Each row has a name. Each piece below is followed by the name of the row it came from, unless a question asks for something else. Each question is about the rows just above it. Some pieces are copies with a little noise.

Columns, left to right: P T J U L Y F
q147: [-7.07  5.42 -4.98  3.88 -5.13  1.16 -6.61]
q709: [-6.15  1.95 -5.09  1.72 -7.04  1.16 -6.39]
q918: [-5.92  1.67 -3.83  4.04 -2.59  7.15 -3.36]
q450: [-2.94  0.71 -3.07 -3.75 -1.59 -8.00  0.68]
Is [-4.98  3.89] printed in one of the named rows, side by side and in this order? | no
Which column holds [ 7.15 -8.00] top down? | Y
Among the named rows, does one hold [-1.59 -8.00] next to each other, in this order? | yes

Columns, left to right: X Z D R H
q470: [-0.65  1.91 -7.37 -0.51  5.30]
q450: [ 1.00  1.86 -3.41  0.05  1.30]
q107: [-4.82 -0.91  0.40  2.18  0.54]
q427: [ 4.48 -0.67 -5.01 -2.98  5.25]
q846: [-1.19 -1.80  1.62  3.22  1.05]
Among the named rows, does one hold [-0.65  1.91 -7.37 -0.51] next to each other, in this order? | yes
Which column holds this, read top down? [5.30 1.30 0.54] | H
What comes right after [-2.98] in the named rows? | [5.25]
Is [-1.80  1.62] printed in one of the named rows, side by side and in this order? | yes
Among the named rows, does one hold [-1.79  1.62  3.22] next to each other, in this order? | no

Columns, left to right: V N E Q A M B S W
q918: [ 2.70 -2.51  2.73  1.22  2.69  1.91 -2.12  5.54 -2.44]
q470: [-1.80 -5.22 -2.40 -3.61  5.51  5.96  5.34 -3.55 -2.49]
q846: [-5.38 -1.72 -3.88  3.69 -5.69  3.91  5.72 -7.19  3.17]
q147: [ 6.94  1.41 -1.51  5.97  4.53 -1.07 -4.60  6.06 -3.24]
q282: [ 6.94  1.41  4.61  5.97  4.53 -1.07 -4.60  6.06 -3.24]
q843: [ 4.69 -3.56  6.17  2.03 -2.69 -2.53  5.98  5.67  1.47]
q427: [-1.33  6.17  1.03 -3.72 -4.33 -0.03 -1.84 -6.24 -2.36]
q709: [ 2.88 -4.41 -5.49  6.29  4.16  5.26  3.34 -3.24  5.88]
The entry that follows [1.91]: | [-2.12]
Which column holds this, read top down? [-1.51  4.61  6.17] | E
[-1.79 -5.21 -2.40 -3.60  5.51  5.96  5.34 -3.55 -2.49] | q470
Right after [2.69] comes | [1.91]
[ 2.88 -4.41 -5.48  6.28  4.17  5.27  3.35 -3.24  5.88] | q709

Columns, left to right: ves Muvak sato Kop Dovag
q470: [ 2.80 -2.54  3.27 -8.50  1.70]
q427: [ 3.03 -3.37 -2.82  7.71 -3.80]
q107: [ 2.92  4.16 -3.54 -5.65  0.62]
Is [ 3.03 -3.37 -2.82  7.72 -3.80] printed in one of the named rows, side by side and in this order? | no
[ 2.80 -2.54  3.27 -8.49  1.70] | q470
[ 3.04 -3.38 -2.81  7.71 -3.80] | q427
Which column holds [3.03 2.92] top down? | ves
Which column holds this, read top down? [-3.80  0.62] | Dovag

Columns, left to right: Ligut pofi tov zuzag nuzu lakul
q470: [ 6.17 -2.74  4.09  2.57 -5.94 -4.76]
q709: [ 4.96 -1.38  3.83  0.84 -5.37 -4.96]
q846: [ 4.51 -0.81  1.74  2.92 -1.84 -2.56]
q282: [ 1.80  4.65 -0.52  4.10  6.65 -1.47]
q918: [ 4.51 -0.81  1.74  2.92 -1.84 -2.34]
q147: [ 3.93 -0.87  3.03  2.45 -3.54 -4.27]
q843: [ 4.74  0.08  1.76  2.89 -1.64 -2.88]
Which column holds [ 1.74 -0.52] top down? | tov
[6.17 4.96 4.51 1.80 4.51 3.93] is in which column, read top down? | Ligut
Is [-5.94  2.57  4.09 -2.74  6.17] printed in one of the named rows, side by side and in this order? | no

Columns, left to right: mazor Pid kuniv Gega
q846: [ 3.44 -4.10 -1.12 -8.48]
q282: [ 7.93  2.90 -1.34  1.03]
q107: [-4.51 -3.13  2.05  6.33]
q470: [-1.04 -3.26  1.72  7.25]
q639: [2.54 1.02 1.01 6.44]
Does one of the named rows hold [-4.51 -3.13  2.05] side by side, in this order? | yes
[-1.12 -1.34] is in which column, read top down? | kuniv
[ 7.94  2.90 -1.35  1.04] | q282
Which column holds this, read top down? [ 3.44  7.93 -4.51 -1.04] | mazor
Right after [1.02] comes | [1.01]
[ 3.45 -4.11 -1.10 -8.49] | q846

Columns, left to right: kodek kela fafet vilo zim
q147: [ 0.02  0.21  1.10  2.97 -0.58]
q846: [-0.21 -1.18 -0.50 -7.41 -1.33]
q450: [-0.15 -0.61 -5.33  2.07 -0.53]
q282: [-0.19 -0.42  1.56 -1.29 -3.37]
q843: [ 0.22 -0.55 -0.87 -0.70  0.14]
q918: [-0.09 -1.92 -3.65 -4.02 -0.61]
q709: [-0.19 -0.42  1.56 -1.29 -1.02]
q427: [ 0.17  0.40 -0.31 -0.14  2.16]
q470: [0.18 1.30 2.15 0.60 0.35]
Which column holds [-3.37  0.14 -0.61] top down? | zim
Does one of the named rows hold [-0.50 -7.41 -1.34] side by side, in this order? | no

Columns, left to right: megi rasin fuge Gevot vek Fel kifi gube
q107: [ 2.37  1.24 -2.70  6.23 -3.78 -3.79  1.20  2.85]
q440: [ 0.10  3.90 -2.51  0.71 -4.65 -5.99 -4.31 -2.40]
q427: [-4.97  8.49  2.54 -2.39 -4.00 -9.21  2.31 -6.87]
Is [1.20 2.85] printed in one of the named rows, side by side and in this order? | yes
[-4.95  8.49  2.55 -2.39 -3.98 -9.21  2.30 -6.86] | q427
The entry that follows [-5.99]: | [-4.31]

